  35   42  -68  -88  -12  184  133  -28  -36   39 -178   51  -83  114  -54  -25  -14  107   18  200  -77  -55  179  285   47  -57  151  112   21    5  -67    6   -9 -156  115  -21
K
  38 -183  -60  -18 -203  281 -516 -184 -152  308  409  323  205  106 -386 -335 -172  334 -139  -75  -14  197 -344   34  178  -54 -171  -84  232   59  -84  217   39 -234  277 -478
C
 204 -135  -30  -94 -101  156  -20   26 -246    4 -181  -14  164   22 -123   15  229   12   87  163   -7  -71 -118  388 -108 -116  144   34  214   56    8  -68   -8   33  242  -62
U
  28  -11   32  -12   83  -53  103  -39 -124  -21 -230  131  207   80   42  -59  117   43  168  310  -46 -311  144  -47  -41  -10  290  132  -43  118  -31 -124   48  209  177  151
D
 -54  -22  126   55  281  -81  131 -164   14 -153 -113  -29   56 -125 -186 -123  110  -32 -147  123 -191  157  157 -460 -173  152 -127 -145 -155   98  -53   53   -5   56  101    7
K
  33   91 -297  120  -77  -80 -448   -4 -129  213  351 -400  158  179  -57  -45 -328  220 -323   17  -57  289  -57  242  -44  300  -52  244  149 -229   87  -36  366   48 -212   93
V
 -20  -27   54  141  142  -95  251    4  100   -1   71   91  155  -47   12   28   28 -122   62   95   75 -136   45 -124   -7   13 -165 -109  -89  -37   84  -30   36   25 -112   28
B
 349   32  215 -129  -46  -76   49  -45  -39  -80   75   19  194   36 -220  -56  406  -27   37  121   10  -54  -51 -111  -91  115 -118 -257  141  -53  144  -41  -35   58  -91   48
C
-230  -60  127 -150  369  -64  186  -26   83 -295  -71 -516   29 -122   49  110   72  168   35  -96 -195  448  196 -573  155  154  142   50 -525   89 -211 -132   42   85 -176   14
E
 148  108  -53  138 -175  141  -39   -3    3   12 -123   78  -18  -87 -143   95   96  162   78  213  -74  -97  143   95  -55 -251   98  135   97  173  -69  -35  -27  -53   86  -16
C
-122  -75  -73  -92  510   22 -143  -89 -183 -294  -55  108  395   18   11  -74   81 -220  -72   65 -238  -79   59  -82  -69 -115 -186  -13  -17  165  225    8   22   97  -59  249
A
  68   51   38   -3  168   37   71  -16   28 -140    5  136 -170  -60  -38   63   93  -90  -25  -96   79   66   36  -70  -63  122 -107  -78    5   78  108   24   82 -151   87    4
Y
-189   80  -90  254 -299  147 -133   35 -463   30  105 -210 -112  -69  -85  180 -432   37   39 -471   48  270  -35 -310  -67  137 -210  180 -135  221 -285  -33 -137 -161 -111 -133
Y
 185  -41   44   22 -302   40   44  -66   50  147 -138   80  126   29 -138  122   -4  144   86  276  146 -134   64  -21  -23 -277  109  141   63  -44  -78  -35    3   75   85   42
C
   9  -90  -64   31   81 -395 -151   32   74  422  258 -107  -69  -28  113    2 -295  -66   17   39 -243  196 -127  -73 -158  172 -323 -149 -168 -224  132   86  -45 -202 -121 -101
S
   7   11 -105   31 -213  110  -71   37 -100  -54 -210   61  -69   54    7  -66   25   61   11  105 -201 -129   31  225  -77  -65  147   97   42   33 -122   68  -28 -139  114   18
D
 -80  -72  155  285 -136 -297 -354 -117   21  130  -91  -47  -92 -273  270   54 -203  218  259  -54  443 -199   64  -45  -16 -172  389  144   43   56  -73 -272  209  329   87  129
D
 -34 -132  -78  126   -1 -205 -230  122  212  108   37  -28  -63 -149  143  -25 -138  -72 -282 -107  131 -132 -407  117    2  213   29  391  147 -317  -53  -59  316  328  118  169
Y
 118   70  -41 -288 -104  230    2   35 -263  -87 -158  -52  189  -39  149   45   12  176  211  270   90   25  118  105  -61  -95  217    8    7  100  -23 -226   22  -49   86  -98
L
 -49  100   63   67  -38  -63  -38  -30 -215   50  127   27  227 -126  -70   31  -64  152  200   64  -19  136 -110 -119 -119   37  -97 -150 -206  168  -60  -41    6 -102  -13 -187
Y
  85  133   69  112 -278    5  218 -174  356 -232  110  -66 -295 -225  -39  -91 -137  670   52  510 -242  745  247  -35 -134  -13  -52 -219 -194   34  -28  -45  -95 -191   58 -345
K
 266 -288   82 -161 -457  159 -223 -115 -280 -274 -386  125  -70 -145 -138  131   51 -120 -124   96   82  -50 -121  434   10 -154  148  218  124  111    8  -83 -119  185  151 -107
L
  -2   -5  -82   45    3   91 -134   91 -345 -162 -198  246  -95 -160 -101   78 -100  -14 -136 -210  -50 -134 -147  490  -82   46  -82  274   90   73   63   67  151   -8   43   10
B
 188  -33  -54   12 -537 -173 -184  -72 -106  299  -20  -48 -100  285   83  -79  -93  151  -34  194  297  358  145  169 -207  -94   49   92  246  -65  -14   50   -5 -330  -60   57
S
-108   62  -42    6  207 -145   31  -70   98  -36   26 -178   34   66  -91  -17   -2   22 -160   14 -246  145  -30 -163  -51  -14  -76  -12  -88  -12  -20   14  -58   43 -118  133
U
 259  -48  193  -48 -258  208  142   73 -179 -123 -141    3    0 -147 -199  103  236  -87  -10  194  -43 -135   43  123   -4  -68  -20   -5   98  154  100  -45  -78  109  141 -103
K
 315   21  348  251 -598 -160  146 -153  -40  132  442  162  253  147  -67 -243   18  -74  571  528  290 -142  187 -272  -71 -184  -47  -63  332  -51  227  -77  -42  272  270  -86
E
  31   -2  209 -145   87  224  404   94   36 -175 -112  200 -207   46 -167  -53  251  176  -30 -144   92 -179  136   -2  151   87  -91  -50  -75   64  104   59    2 -166   98  175
A
  94  -95 -114  -65 -156  184    7   34  119  -14   32  -64  -43  174   65   40   27  -65  -66   91  163  -13   73  -16  133  -65  118  201   30  -52   91   -4  102   75  141   43
U
  97  127  -38  106 -354    1   57   87   58   53   51 -129 -144 -124 -134  254  -76   55  -54  -11  281  -61   31  101   20  -96 -103  143  -89   89  101  -44  -43  105 -217   79
V
 151   18   87  -78  -21  150 -428   23 -253   58  -19 -378  130 -233  -91  189 -170   12 -155  -28  399   85  254 -241  -85 -407    7  214  -34   57   74  -47  185  231 -159  157
K
 -77  -61  -22  174  -26  -57  -44 -250  138  133  114  196  411   83  -33 -400   32  -51   20  205   33  194  261 -148   34 -445 -167  220  151 -117  -19  197   83  363   83  -42
B
 -28  -49 -186  -46  145 -102  -75  -78   32  -47  -10   28   -3   52   -5  -18  -51  -60 -183    4 -224  378  -12  -11 -101  200  -61   15  -78    4  -41  146  -29 -122 -213  -86
Y
   7 -200  225  -20   99   72 -228   29 -429  -60 -206   -6   28 -243    2   94 -123 -141 -187 -298 -220  152   63  289   55 -225 -105  186  105   -2 -123   40  -99  173 -117 -142
B
 -42  247  219  -38  -91   71  899   47    1 -237  -68  197   97  165  -94  -44  490  150  217  266    9  198  355 -241  117 -232  209   12  -64  148  -64   20  -15  -39  243 -272
V
 -26  -56  254 -217  222  -98 -145 -100 -467 -126 -155   44  136  -26 -153   16    7  -69 -467 -348  -15  166   30 -325  -45   83 -172   16    1   68 -104   64  -60  103  -63  -53
S
 243  -18   98   80 -394  142  346  146  187  108   82   27  137 -258  -40   54    0  100  573  337   10 -241    4  173  101  190  -77  247   45   38   97  -75   84  306   26   47
S
   1   34 -107 -393  -57    5 -356  -98   13   97  -97  205  356  196  276 -392   51  116 -180  519 -181 -242  312  329  149 -118  139  346  321 -164  -63  -13  100  -86  108   46
E
  93 -138 -177  163 -209  270   69  164    2   43   48  185   47   58    4  123  -54  225 -101  -16   16  -63  -59  341  -15  153 -263  -97   43 -104    2  125  144 -613  -71  -71
U
 -37 -149  -78  -83   94  -20 -377  -90 -265 -147 -286 -174  -79 -314 -207    0  -35 -141 -349   16 -554  129  -91  443 -121 -200  -96  142   46  270   52   -7 -348  370    5  -71
U
 119    8  -98   57 -217 -152  141 -135  170  -78  192  -49  343   50 -410   36  483  296   80  312  -21 -212 -192   46   -2  -51  -37 -431  110  164  190  -20 -194   64   32 -236
A
  97  -10  -97   98 -230   55 -189  -43 -196   40   25  -12  -92   90 -272  -14 -112 -123 -392   77  -35  -48   14  222  -47   35 -136  221  100  -30  -11   47   21 -230   52   -9
V
 208  173  209 -284   10  -42  328 -139  -45  -66  128  293   89   26 -406  -77  125 -129   50  141   45  223  -73  107    4  -96 -235   83   89  -47  130  116   -5  -66   21 -179
Y
 -36   98  -46 -115   58 -142  -73 -141  143  -75 -171    4  -20   17  -25  -54  -11  -70 -308  204   13   -4   46 -132 -208   73   -3  -25   35   -7  -59   -5  -42  -54   -4  161
A
   4  134 -381   49 -484  325 -424  -96 -157  159  -53   46 -422  251    9   -7 -426  166 -254  -54   50  -22  336  366  -92 -135 -179  134  266  118  147  111  -68 -353  126  106
E
  62 -142   -9   39 -170  -61 -269   69 -263   66  -38 -112 -105  -89   95  203 -342 -150 -281 -218  263   47  141  -85 -124   66 -175  189   54 -139   78   11  184 -128  -51   20
D
 154  -59  199  132   12   38  340   36  -46 -181   -8  163 -190 -120 -136   -2  188 -193  225 -226  -52   55 -116   38   14  207 -121   -8  -73   95  104   31  -40  181  -31   17
S
 -24  -66   54   39   75   26  -69  118  -31    9  219 -179   94  -93  137  148 -144  -83   49  -81   92  119  -15 -321   43  144  -63    3  -94    9  111  -39  202   82  -61    1
Y
  18   98  151  -22   -8   43  294   70 -171 -128  -90  123  225   -6  -26   58  136  -40  151   50   11 -112 -111 -257  -38  -92   98   55  126  129  -76  -96  -56  321  153   -5
L
 -53  -76  -94   27   31  -26  178   46  243   86   53   19    5  -13   90  -42    2  -97   49   29   99  -11  -62  138   36  212  -41 -104 -120 -151   -5   27   46 -115 -106  -85
T
 142  156    3  144 -240  244  191  -15  -79 -159  -60  207   17 -129   69   47  -31   97  301  164   17  254  418  145  -43  -13    2  197   39  156  -73   -3   44 -125  -85 -177
T
 -16   -9  -58 -219   66  186 -141   96 -161   80 -137 -267 -304  163  240  304 -321  -85   16 -108  112  172  295  335   88 -109  153  181   24   -5   65  -28   32 -204   32  133
V
  80  -93 -289  -43 -150 -197 -382   13 -202  390 -194 -342  432   34   62  112   51   79  -52  176 -160  244 -206   31 -226 -220  136  304  194  -82 -281 -147   -5  185   32  -58
C
 -10  178  190  149   22   95   76   38  -53  112  135  -19 -116 -163 -230 -104 -173  -13  -94  123 -235 -133  151   26 -105   47 -180 -244 -117  -21   -9   85  -50 -206   -4 -120
T
 -42  -16  195 -190  336 -583  243 -127 -152 -240  123   85  249  424  376   15 -129 -232  285  373 -122   57  642 -454   74  -19  140  164 -111 -200  169  -18 -144    4 -111   52
L
  64  487   39 -192   96  136  606   36  244 -142   39   35   36 -193 -302  -31  288  313  243  645 -300   35  130  615   -6 -152   53 -118  102  154  136  -62    6 -108  291 -332
Y
 -11   31  143 -157  373 -120  135 -241  120 -304   19  -28  213  -11 -212 -181  323  116 -112  122 -229  157  158 -406  114   -6   61  -63  -53   61  -63  -19   -7   46 -159   -9
S
 -83  -77  134 -144  107 -144 -276   25 -402  -84   -3  -13  187   97  187  -80 -170 -375  -74 -349  210  -61   -4 -158  -76  151 -156  116   62 -103 -118   68 -138  161 -182  153
E
 -53 -128   -9   64   52   46  -64   22  -79   45   26  -76   69  -41  -31   82  -24 -242  -25 -232  122  -21 -218 -157   17    2  -16  -72  -39   41    7    9   57  138   17  -47
L
-135   45  -49   33  105   34  114   35  169  202  141  108   -5  159  -26  -59 -160   98  -36 -125  -30 -145 -370  -45   50  221  -45 -173  -27 -140 -165   45  -28  -88  -27   64
Y
   8  -14  -74 -235  142  160  128  112 -241 -130    7 -207   88  192  -24  234   34  -83 -217 -261  453  185   59  -91   54   -9  -75   59  -96  -48   48  -38   92 -160  -86   36
V
  87   32  295 -145  -24  -42  340    2 -144  -28  -20 -122  -25  110 -108  104   70  181   85  -19  265   81   99 -382  -56  217   36 -219 -129  -10   19 -135    3  -28   80   43
T
  68 -171  261   15  186 -246 -170 -273  -94 -154  127  338  396  -29   48 -129  -30 -782  -27   48   86 -365 -114 -361  -60   -4  -93 -119  124 -187  121   10   73  221 -116   27
U
 -43  -25  236  115   11 -164  139 -142   -1  -77  113   11   29   66  -99  -99  -52 -111 -201   33   32   58  239 -476  -82  211 -310 -188  -49  -66   51   67  -13  -94  -21  117
V
 160  -53  133 -172  263   74  224  -54   14  -67  173  263  -36   57  -75   33   11  -20  101 -129   91  320  -86  192  148  326 -146  -57 -113 -100  149   60  176  -90   21 -182
V
  32  -76   25  786 -322  -98  299   19  -51 -273  -46  303   92 -438   50  -61  -91 -204 -160 -145   66  207  -14 -183 -334  -77 -160  325  151 -200 -155   28  250  493 -209 -117
E
-171  -30  110   36    6  -51   76   16  -98   51  -48 -128   55   89   35   47 -118  -80  -37 -150  145    2    1 -242  -25   71  -52 -112  -76    8 -109   17   -6  -91  -26  104
L
-137    4   27  207  176 -174  -29 -182    5  -92   -1   15  -34 -124  -54 -158  -48    3 -234    6 -254  304  118 -229 -127  159 -110  -62 -127   73 -130   17  -49   17  -65  -97
Y
-114   97   84  135  111 -199  223  -42   98   -9  -93  -60  -82 -105  109  -11   29 -219  111   87 -100  322  172 -294 -242  155  -54 -226 -252  137 -167   16 -185 -169 -169  -72
T
 -36  479  -62 -297  -60  218  -21   88  -10  400  329 -478  200  197  -90  196 -179  269   37 -142  436  173   25   88  263  355 -301  100 -272   -2 -180 -209  269 -618 -350  131
V
  37 -105  -38 -124 -307  166   23   56 -138   39  -51 -112  -41  109   46  177 -109  -32  114 -188  414  -16  -49  -36   54   16   86  129   30   30   -4  -27  -24  134   98    8
U
  11 -103  167  120  334 -315   53  -78   82 -101   28   29   60 -127  -87  -82  131 -247 -261  -88 -148   90  -88 -230  -50  274 -211  -37  -36  -74   27    3   36  200 -103   49
L
   4   64   78  256   14 -313   61  -19  162   97   47   74 -163   87  106  -70  -42  109   63  242  158 -333   84  -55 -123    9  159  -10   61 -120  121  -92  167   12  275  230
S
 129  -37   67   35  -68   39   48   -1  -74   70 -118  169  139 -130  -82  101   11 -172  145  159  189  -38   13  -12 -115 -191  -44  101  -65  115   32   -3   12  120  101  -22
C
 191 -358 -139  352 -218 -334  432  254  270  496   29   50 -416 -270 -240  363 -219 -352  -90  273  112  -89 -275  604 -154  429 -280   66  -49    3  298   13 -105 -176  -25 -233
T
 106  147  160  -88  127  -82  176   30 -132    3   34  104   46  -24  -86  103   64   96   23   76  -67  141   29  111 -100  -85 -153 -122    0  -26  102   -7   39 -216  -42  -35
V
-251 -142  109   32  339   33  -99   64 -241  210 -165  419 -289   60  218 -219 -191   61   64 -373 -475  121 -114  785  201  526  214   59   83   72 -332  178    3 -416  -69 -157
Y
-127 -227  116  168  208 -279 -104  -95  141   57  -79  -15 -356  -58 -169   72 -122 -113 -263 -109 -281  107 -217 -112  -50  324  -48 -141 -195  132   55   90  -87   78  115   54
T
 -44   71  104  145  -17   59  -13  -59 -176  -83  100    4  259   23   27  -80  -85  -58  167   -5   47  -53   58 -251 -115  -21  -77 -135  130   35  -37  -15   29  144  138   -1
D
 -61   44   61 -291    1  -46   51   -6  100   -5    9 -155 -183  -43 -119  -91  100  208  -96   37   68  217  162   43   47   89 -116  -91 -169  101  105   59  -62 -288  -26  -30
A
 -90   39   97   91  136 -161   50 -120   65   90  109  132  364 -103  107 -113   23  -53  226  204 -108  -83   45 -237   21  -41   14  -49  -88   61    2  -98   44  224  -73  -41
A
 110   19  -19   97   -1   27   10 -116 -136 -147 -285  213  -31    6  -21   -4  131   73 -197  304 -375 -113  236  166  -92 -172   90   23  124  107  -35  -77 -134  -99   38  -20
K
